Below is a small trained network, with its code and all its weights. Each question gives an input and a target symbol and asks what happens when units are switched off, that is, made to give their printed mean instead of their output.

import numpy as np


def w(rows, s, z=0):
    codes = np.array(rows[::2]) - 128.0
    scale = np.full(codes.shape[1], s)
    scale[-1] = z or s
    return codes * scale


def norm(h):
    return h / np.sqrt((h * h).mean(-1, keepdims=True) + 1e-5)


def softmax(a):
    e = np.exp(a - a.max(-1, keepdims=True))
    return e / e.sum(-1, keepdims=True)


def log_softmax(a):
    a = a - a.max(-1, keepdims=True)
    return a - np.log(np.exp(a).sum(-1, keepdims=True))


def net(x, mask):
    ids = ['ΔΘΛΨΩαβγζμ'.index(c) for c in x.split()]
    T = len(ids)
    res = E[ids] + P[:T]
    u = 0
    for l in range(3):
        r = norm(res)
        for j in range(3):
            rows = slice(2 * j, 2 * j + 2)
            q, k, v = (r @ M[l][rows].T for M in (Q, K, V))
            z = softmax(np.where(np.tri(T) > 0, q @ k.T / 2**0.5, -1e9)) @ v
            o = O[l][rows]
            res = res + np.where(mask[u + j], z, o[:, -1]) @ o[:, :-1]
        u += 3
    return log_softmax(norm(res)[-1] @ U[:, :-1].T + U[:, -1])


Q, K, V, O = {}, {}, {}, {}
E = w([
[174,136,132,97,66,163],'Δ',
[176,154,122,94,94,145],'Θ',
[155,155,153,85,98,159],'Λ',
[156,121,141,83,64,187],'Ψ',
[150,136,123,94,131,159],'Ω',
[126,114,73,83,82,132],'α',
[173,110,79,113,104,129],'β',
[122,155,202,106,124,144],'γ',
[68,81,153,78,86,144],'ζ',
[150,109,137,154,245,122],'μ',
],0.0011)
P = w([
[124,131,120,165,112,231],'0',
[196,140,126,5,55,214],'1',
[156,112,138,52,104,136],'2',
[90,167,103,158,139,122],'3',
[185,114,144,36,73,183],'4',
[167,91,158,73,106,77],'5',
[112,138,129,141,142,61],'6',
[128,137,115,95,150,172],'7',
[124,121,139,204,119,104],'8',
[151,76,151,121,123,85],'9',
[118,145,127,123,164,171],'10',
],0.0019)
Q[0] = w([
[191,50,170,100,131,112],'L0H1',
[113,136,124,130,136,68],'L0H1',
[110,138,125,175,56,111],'L0H2',
[166,148,146,122,107,185],'L0H2',
[124,142,104,134,120,251],'L0H3',
[204,60,145,62,123,166],'L0H3',
],0.011)
K[0] = w([
[120,133,145,107,131,1],'L0H1',
[78,157,104,198,157,122],'L0H1',
[123,188,113,122,112,184],'L0H2',
[98,70,70,134,74,117],'L0H2',
[155,45,181,178,145,158],'L0H3',
[133,104,172,147,113,18],'L0H3',
],0.0086)
V[0] = w([
[131,65,145,160,179,148],'L0H1',
[80,117,122,96,65,142],'L0H1',
[157,88,54,167,125,85],'L0H2',
[121,124,175,126,213,99],'L0H2',
[139,147,122,134,2,109],'L0H3',
[153,77,15,135,135,116],'L0H3',
],0.0035)
O[0] = w([
[113,110,98,146,119,218,55],'L0H1',
[100,140,57,89,102,52,222],'L0H1',
[104,166,112,34,56,92,35],'L0H2',
[146,119,127,151,48,166,5],'L0H2',
[130,138,107,178,2,155,214],'L0H3',
[191,31,17,163,160,131,113],'L0H3',
],0.0034,0.0018)
Q[1] = w([
[117,76,159,79,98,83],'L1H1',
[66,142,106,122,148,150],'L1H1',
[144,54,166,117,126,114],'L1H2',
[2,20,141,176,196,98],'L1H2',
[113,127,137,124,68,159],'L1H3',
[107,129,136,150,143,29],'L1H3',
],0.007)
K[1] = w([
[135,36,193,137,80,44],'L1H1',
[49,175,76,156,159,115],'L1H1',
[175,206,103,56,159,47],'L1H2',
[143,241,47,55,144,253],'L1H2',
[149,70,182,6,123,230],'L1H3',
[123,2,195,233,158,107],'L1H3',
],0.0048)
V[1] = w([
[86,64,172,153,126,54],'L1H1',
[252,210,95,89,151,109],'L1H1',
[203,211,93,151,151,101],'L1H2',
[23,84,102,110,123,123],'L1H2',
[157,120,90,47,71,173],'L1H3',
[175,104,150,47,121,67],'L1H3',
],0.0029)
O[1] = w([
[145,187,96,95,133,171,53],'L1H1',
[58,63,175,108,99,154,249],'L1H1',
[254,210,117,125,176,85,159],'L1H2',
[25,113,99,104,113,100,102],'L1H2',
[169,140,142,208,169,146,213],'L1H3',
[140,97,133,170,147,227,170],'L1H3',
],0.0033,0.0016)
Q[2] = w([
[95,60,151,130,2,173],'L2H1',
[56,106,132,111,219,225],'L2H1',
[207,128,120,107,197,123],'L2H2',
[44,97,144,163,105,100],'L2H2',
[112,121,152,178,113,63],'L2H3',
[229,65,207,93,122,172],'L2H3',
],0.0051)
K[2] = w([
[157,87,132,36,50,255],'L2H1',
[80,189,75,137,167,218],'L2H1',
[142,170,116,179,182,108],'L2H2',
[150,55,184,56,106,177],'L2H2',
[93,149,80,120,121,109],'L2H3',
[129,85,161,91,199,124],'L2H3',
],0.007)
V[2] = w([
[123,141,159,72,115,43],'L2H1',
[5,171,76,243,180,141],'L2H1',
[31,120,114,202,188,109],'L2H2',
[140,77,168,188,125,107],'L2H2',
[193,101,203,93,123,118],'L2H3',
[131,104,108,64,127,196],'L2H3',
],0.0021)
O[2] = w([
[151,145,120,140,253,202,142],'L2H1',
[218,44,208,41,62,135,7],'L2H1',
[28,185,59,151,217,67,137],'L2H2',
[109,149,102,43,128,142,202],'L2H2',
[48,113,89,95,109,46,220],'L2H3',
[136,172,123,147,190,47,109],'L2H3',
],0.0018,0.0013)
U = w([
[173,150,142,166,53,113,84],'Δ',
[184,212,129,188,149,45,95],'Θ',
[109,230,228,102,119,130,90],'Λ',
[64,68,152,117,12,222,188],'Ψ',
[145,54,172,2,188,66,219],'Ω',
[178,107,4,135,116,127,161],'α',
[178,46,65,165,119,105,2],'β',
[115,176,201,109,113,129,5],'γ',
[10,190,40,97,114,96,177],'ζ',
[178,107,163,219,222,236,166],'μ',
],0.0072,0.0024)

Each question gives the input, a string of symbols that net reads in full, and the target symbol t.
The units are the heads (2 rows each of Q, K, V and O). Each row of codes is followed by its name. A weight is (code - 128) times the scale printed after its matrix; where a second scale follows, it is the last column's (O and U).
mask holds one flag per head, layer by layer. A switched-off head (its flag False) gives its mean, the last column of its rows in O, instead of its output. The means were averaged over made-up inputs and are rounded, as every weight is.
A unit's drop is (log p(t) with every unit on - log p(t) with that unit switched off) / (log p(t) with every unit on - log p(t) with every unit switched off).
The circuit of an input: a set's keep is (log p(t) with only the set's units on - log p(t) with every unit switched off) / (log p(t) with every unit on - log p(t) with every unit switched off). Starting from all 9 units, units are removed one at a time, each time the one whose removal leaves the highest keep (on an exact tie, the one counted first), for as long as the keep stays at least 0.8.
units of the circuit, in order: the units of the circuit, biggest drop first
unit that matters most: the unit with the biggest drop
which heads matter: for each layer, one digit per head in row order, 1 if its drop is at least 0.15 and else 0, layers parted by /
input Ω Λ Ω Ω Ω Θ, target Θ: unit that matters most : L1H2
input ζ Δ Ω ζ β Ω Ω ζ μ β, target Ω: which heads matter : 101 / 001 / 000
input Λ Ω Θ Ω α Ω Ω ζ, target Ψ: which heads matter : 010 / 001 / 110
input Θ Ω μ ζ, target Θ: which heads matter : 010 / 111 / 100
input Ω Ω ζ Θ Ω μ Ω Ω Δ γ Δ, target Λ: which heads matter : 001 / 000 / 000
input γ Ω Ω Ω Λ, target μ: which heads matter : 010 / 011 / 100
input β Λ Ω Λ, target β: units of the circuit, in order : [L0H3, L2H1]
input Ω Ω Ω ζ, target Ω: units of the circuit, in order : [L2H1, L0H3, L1H1]
input Ω ζ Ω Ω β μ, target μ: which heads matter : 110 / 001 / 000
input Λ Δ Θ α β Ω Θ ζ ζ Ω, target Θ: units of the circuit, in order : [L2H1, L0H1, L0H3, L0H2]
input Δ Ω Ω Ω Δ α ζ Θ, target Ψ: which heads matter : 000 / 011 / 000
input α Δ μ Ψ Ω Ω ζ Λ, target Ψ: units of the circuit, in order : [L1H2, L2H1]
input Θ Θ Ω Ω μ Ω Λ β β μ, target Λ: units of the circuit, in order : [L0H3, L0H2, L1H1]
input Ω Ω Ψ Δ μ Ω ζ Θ, target Ψ: which heads matter : 000 / 010 / 000
input β Ω ζ, target ζ: units of the circuit, in order : [L2H1]
input Ω ζ Θ Θ γ Θ Λ Λ ζ α Λ, target Ψ: which heads matter : 000 / 011 / 010
input Ω γ Ω Δ ζ Ω α Ω, target ζ: units of the circuit, in order : [L0H2, L2H1]
input ζ Λ ζ β ζ Ω ζ ζ Λ, target ζ: units of the circuit, in order : [L1H2, L1H3]
input ζ β Ψ Ψ Θ Δ ζ Ω β Ω Θ, target α: units of the circuit, in order : [L0H3, L0H2]
input Ω Ω ζ ζ ζ ζ ζ α ζ Δ γ, target Ψ: unit that matters most : L1H2
input Ω Ω Ω Ω Θ γ ζ Θ Ψ ζ, target ζ: units of the circuit, in order : [L1H1, L1H3, L2H1]
input ζ β Ω Θ Ω Ω ζ μ, target Ω: which heads matter : 000 / 000 / 100
